Below are the code and all the weights of a small trained network. Each question names an input and a class and asks about switching units off, where a switched-off unit gives its printed mean instead of its output.

import numpy as np


def w(rows, s, z=0):
    codes = np.array(rows[::2]) - 128.0
    scale = np.full(codes.shape[1], s)
    scale[-1] = z or s
    return codes * scale


def f(y):
    return np.maximum(y, 0)


def log_softmax(a):
    a = a - a.max(-1, keepdims=True)
    return a - np.log(np.exp(a).sum(-1, keepdims=True))


def net(x, mask):
    res = np.array(x, float).reshape(1, 4) / 4 @ E
    y = f(res @ A[0][:, :-1].T + A[0][:, -1])
    res = res + np.where(mask, y, B[0][:, -1]) @ B[0][:, :-1]
    return log_softmax(res[-1] @ U[:, :-1].T + U[:, -1])


A, B = {}, {}
E = w([
[111,141,55,93,229,31,75,71,112,162,190,202],'x0',
[232,80,209,143,176,151,91,2,165,110,44,180],'x1',
[169,228,152,123,92,159,43,177,164,20,202,179],'x2',
[178,95,37,114,21,39,63,106,131,77,85,39],'x3',
],0.0069)
A[0] = w([
[50,153,79,126,114,113,165,206,98,139,178,76,3],'N0',
[136,143,179,174,65,178,191,148,163,105,92,55,2],'N1',
[145,117,77,114,89,102,127,84,103,70,126,94,36],'N2',
[114,110,95,103,155,98,201,102,70,185,60,103,45],'N3',
[126,103,97,125,68,92,24,133,135,71,84,58,24],'N4',
[90,119,64,75,184,73,68,72,96,162,173,190,6],'N5',
[137,87,88,122,81,81,91,123,155,81,104,93,49],'N6',
[172,112,153,116,158,154,128,73,100,87,128,107,53],'N7',
[94,75,115,149,146,99,130,140,116,211,61,92,10],'N8',
[46,3,118,130,141,112,203,78,66,185,87,86,46],'N9',
[164,214,153,111,123,140,23,161,155,35,167,153,53],'N10',
[141,97,65,112,78,116,51,102,135,92,92,38,59],'N11',
[100,176,95,165,131,115,139,158,115,144,124,97,60],'N12',
[143,87,146,191,77,205,178,162,143,100,90,78,36],'N13',
[144,86,140,144,127,96,171,89,71,205,58,130,58],'N14',
[152,137,218,144,39,209,213,205,123,85,35,69,82],'N15',
[237,92,186,153,178,179,93,46,169,140,77,175,55],'N16',
[100,126,146,192,150,162,161,154,139,154,120,208,31],'N17',
[188,191,108,119,91,169,58,187,171,92,168,176,7],'N18',
[149,131,60,153,170,101,82,115,109,126,160,169,54],'N19',
[153,80,76,126,90,76,95,88,159,64,117,64,32],'N20',
[84,182,87,97,101,119,176,141,118,150,167,91,19],'N21',
[71,166,200,163,209,204,193,161,160,179,156,221,74],'N22',
[89,129,87,104,104,133,147,163,99,138,167,109,34],'N23',
[142,111,192,134,125,102,100,124,111,124,107,122,56],'N24',
[220,97,179,133,182,131,64,65,185,136,68,158,8],'N25',
[41,174,85,85,105,121,162,219,73,160,176,78,24],'N26',
[246,105,32,141,70,50,77,141,145,111,92,55,69],'N27',
[62,157,108,97,113,111,157,184,150,128,151,90,27],'N28',
[81,157,206,146,191,203,205,139,109,147,156,179,70],'N29',
[144,159,134,143,154,164,125,143,131,156,123,135,80],'N30',
[171,89,181,181,151,110,120,53,197,88,78,149,10],'N31',
[242,105,184,132,159,146,98,2,185,127,72,135,79],'N32',
[146,236,150,160,76,114,86,158,197,34,171,166,53],'N33',
[145,103,122,131,119,140,156,127,126,115,125,174,95],'N34',
[196,177,147,161,127,153,43,138,145,112,137,162,164],'N35',
[94,48,97,124,142,138,185,93,48,218,71,93,19],'N36',
[163,99,179,133,52,180,167,187,181,77,105,67,64],'N37',
[110,129,211,142,215,198,181,163,146,154,168,158,16],'N38',
[228,74,179,131,134,134,91,46,151,119,75,181,96],'N39',
[133,168,45,82,203,32,73,102,90,134,170,188,64],'N40',
[79,171,35,161,111,100,167,253,65,146,187,91,66],'N41',
[128,174,164,157,113,134,75,148,156,101,164,173,51],'N42',
[112,31,97,177,136,72,254,97,90,212,69,72,59],'N43',
[124,128,60,83,197,47,112,74,95,136,172,204,38],'N44',
[156,104,61,124,62,51,91,114,123,120,52,89,76],'N45',
],0.0068,0.0062)
B[0] = w([
[30,102,53,133,84,179,68,220,77,95,71,168,186],'N0',
[99,152,160,182,59,60,36,24,177,193,90,226,176],'N1',
[96,190,171,82,169,128,139,114,128,103,79,103,153],'N2',
[186,129,157,107,144,202,67,149,220,110,178,125,183],'N3',
[147,214,130,93,209,150,149,84,66,103,103,149,178],'N4',
[103,144,204,217,69,97,61,54,176,217,76,190,183],'N5',
[113,190,160,75,200,126,177,81,84,102,87,146,168],'N6',
[101,155,133,131,98,134,85,167,123,119,109,133,147],'N7',
[158,149,137,103,153,201,71,143,196,115,168,155,166],'N8',
[220,119,179,88,151,206,42,170,216,72,222,96,222],'N9',
[206,91,157,100,175,212,82,153,247,99,229,65,200],'N10',
[136,196,138,83,151,111,194,95,73,113,117,133,190],'N11',
[113,132,103,151,113,173,110,115,130,114,89,133,147],'N12',
[119,146,177,223,86,27,49,60,162,236,94,193,185],'N13',
[162,127,121,108,150,161,72,164,202,79,192,125,186],'N14',
[125,105,151,219,79,4,63,44,167,238,108,177,248],'N15',
[49,105,46,142,83,148,100,208,81,80,99,139,223],'N16',
[96,223,151,70,169,101,140,91,91,93,115,123,163],'N17',
[214,109,174,72,152,227,62,149,217,77,199,117,171],'N18',
[140,132,177,168,87,85,101,80,158,179,118,155,161],'N19',
[119,206,183,95,161,128,162,74,58,91,104,101,176],'N20',
[94,143,120,126,69,172,102,175,131,95,48,175,158],'N21',
[153,216,151,75,177,50,209,60,34,64,68,96,254],'N22',
[88,143,136,147,85,171,107,151,117,95,105,161,155],'N23',
[115,135,133,132,109,124,113,147,125,137,132,135,136],'N24',
[56,109,69,152,77,181,102,199,103,102,83,166,192],'N25',
[73,105,19,166,60,170,107,198,87,54,65,165,207],'N26',
[106,225,160,68,218,91,200,73,67,99,73,71,216],'N27',
[59,102,72,156,123,168,113,143,115,113,103,180,163],'N28',
[138,233,118,68,214,69,185,55,60,105,92,85,229],'N29',
[142,158,129,104,150,145,102,94,128,124,112,101,143],'N30',
[32,107,76,142,59,182,70,203,101,78,64,199,177],'N31',
[18,70,11,151,57,180,131,213,75,101,102,157,233],'N32',
[199,90,156,70,202,224,95,154,236,139,192,71,197],'N33',
[96,158,140,118,113,151,121,115,137,121,138,144,134],'N34',
[175,76,114,136,157,135,124,166,146,122,194,79,201],'N35',
[203,149,154,101,134,199,57,152,193,96,189,125,201],'N36',
[129,124,158,196,87,63,109,44,165,187,137,180,198],'N37',
[114,215,162,74,172,105,167,61,66,114,80,83,204],'N38',
[76,84,21,157,86,138,159,217,90,90,114,158,221],'N39',
[129,127,163,217,66,46,69,52,180,254,118,201,211],'N40',
[67,55,17,146,65,175,119,211,53,74,98,162,229],'N41',
[191,128,149,92,162,168,88,107,150,95,150,125,162],'N42',
[236,112,158,70,190,240,54,130,220,81,218,106,240],'N43',
[124,138,191,215,52,52,69,68,166,204,90,157,194],'N44',
[143,222,156,59,199,104,212,92,71,100,102,120,201],'N45',
],0.0051,0.0084)
U = w([
[33,80,22,152,60,195,113,229,58,75,93,134,106],'0',
[222,112,156,92,157,235,84,159,230,87,201,92,111],'1',
[117,240,156,76,192,108,186,62,10,96,83,95,111],'2',
[110,120,172,228,46,57,74,51,176,254,105,153,112],'3',
[156,33,81,155,137,75,208,156,86,154,195,50,250],'4',
[111,54,189,111,101,118,196,191,100,178,151,57,99],'5',
],0.0071,0.024)

Each question gives the input, the list of numbers given to net, and the class t.
The units are the neurons (one row each of A and B). Each row of codes is followed by its name. A weight is (code - 128) times the scale printed after its matrix; where a second scale follows, it is the last column's (A, B and U).
mask holds one flag per neuron, in row order. A switched-off neuron (its flag False) gives its mean, the last column of its row in B, instead of its output. The means were averaged over made-up inputs and are rounded, as every weight is.
A unit's drop is (log p(t) with every unit on - log p(t) with that unit switched off) / (log p(t) with every unit on - log p(t) with every unit switched off).
The circuit of an input: a set's keep is (log p(t) with only the set's units on - log p(t) with every unit switched off) / (log p(t) with every unit on - log p(t) with every unit switched off). Starting from the 12 units with the biggest drops (on a tie, the unit counted first), units are removed one at a time, each time the one whose removal leaves the highest keep (on an exact tie, the one counted first), for as long as the keep stays at least 0.8.
units of the circuit, in order: the units of the circuit, biggest drop first
unit that matters most: the unit with the biggest drop
k most important neurons: the k neurons with the biggest drops, biggest first
drop when u is switched off: that unit's drop, to one decimal
input [-1,-3,6,7], class 2: units of the circuit, in order => [N27]
input [1,-3,3,0], class 4: 2 most important neurons => [N43; N9]
input [5,0,-5,-4], class 1: units of the circuit, in order => [N9; N43]
input [2,2,2,3], class 4: 3 most important neurons => [N22; N29; N38]
input [-5,5,-7,-7], class 1: 4 most important neurons => [N43; N9; N36; N14]
input [-7,-1,4,6], class 3: 2 most important neurons => [N15; N37]
input [-7,-2,2,-7], class 2: 4 most important neurons => [N22; N29; N38; N40]
input [5,3,-4,2], class 3: 2 most important neurons => [N44; N40]
input [1,8,-7,-7], class 0: 2 most important neurons => [N32; N16]
input [-5,7,-8,-2], class 1: 4 most important neurons => [N43; N9; N36; N14]
input [-4,1,0,-3], class 3: 3 most important neurons => [N15; N27; N45]
input [-6,-4,-8,8], class 1: 3 most important neurons => [N43; N9; N36]
input [8,-6,8,0], class 1: 3 most important neurons => [N10; N33; N18]
input [8,-3,5,-6], class 3: units of the circuit, in order => [N40]
input [-5,-4,6,-7], class 2: 3 most important neurons => [N22; N29; N38]
input [5,1,4,0], class 3: 2 most important neurons => [N40; N43]
input [-6,-5,2,-7], class 2: 2 most important neurons => [N22; N29]
input [-7,-6,0,-6], class 3: drop when N1 is switched off => 0.3
input [6,6,-4,-2], class 0: drop when N39 is switched off => 0.2
input [-6,-4,3,4], class 3: unit that matters most => N15
input [4,7,-8,3], class 1: drop when N3 is switched off => 0.2
input [4,3,6,-8], class 2: drop when N22 is switched off => 0.6
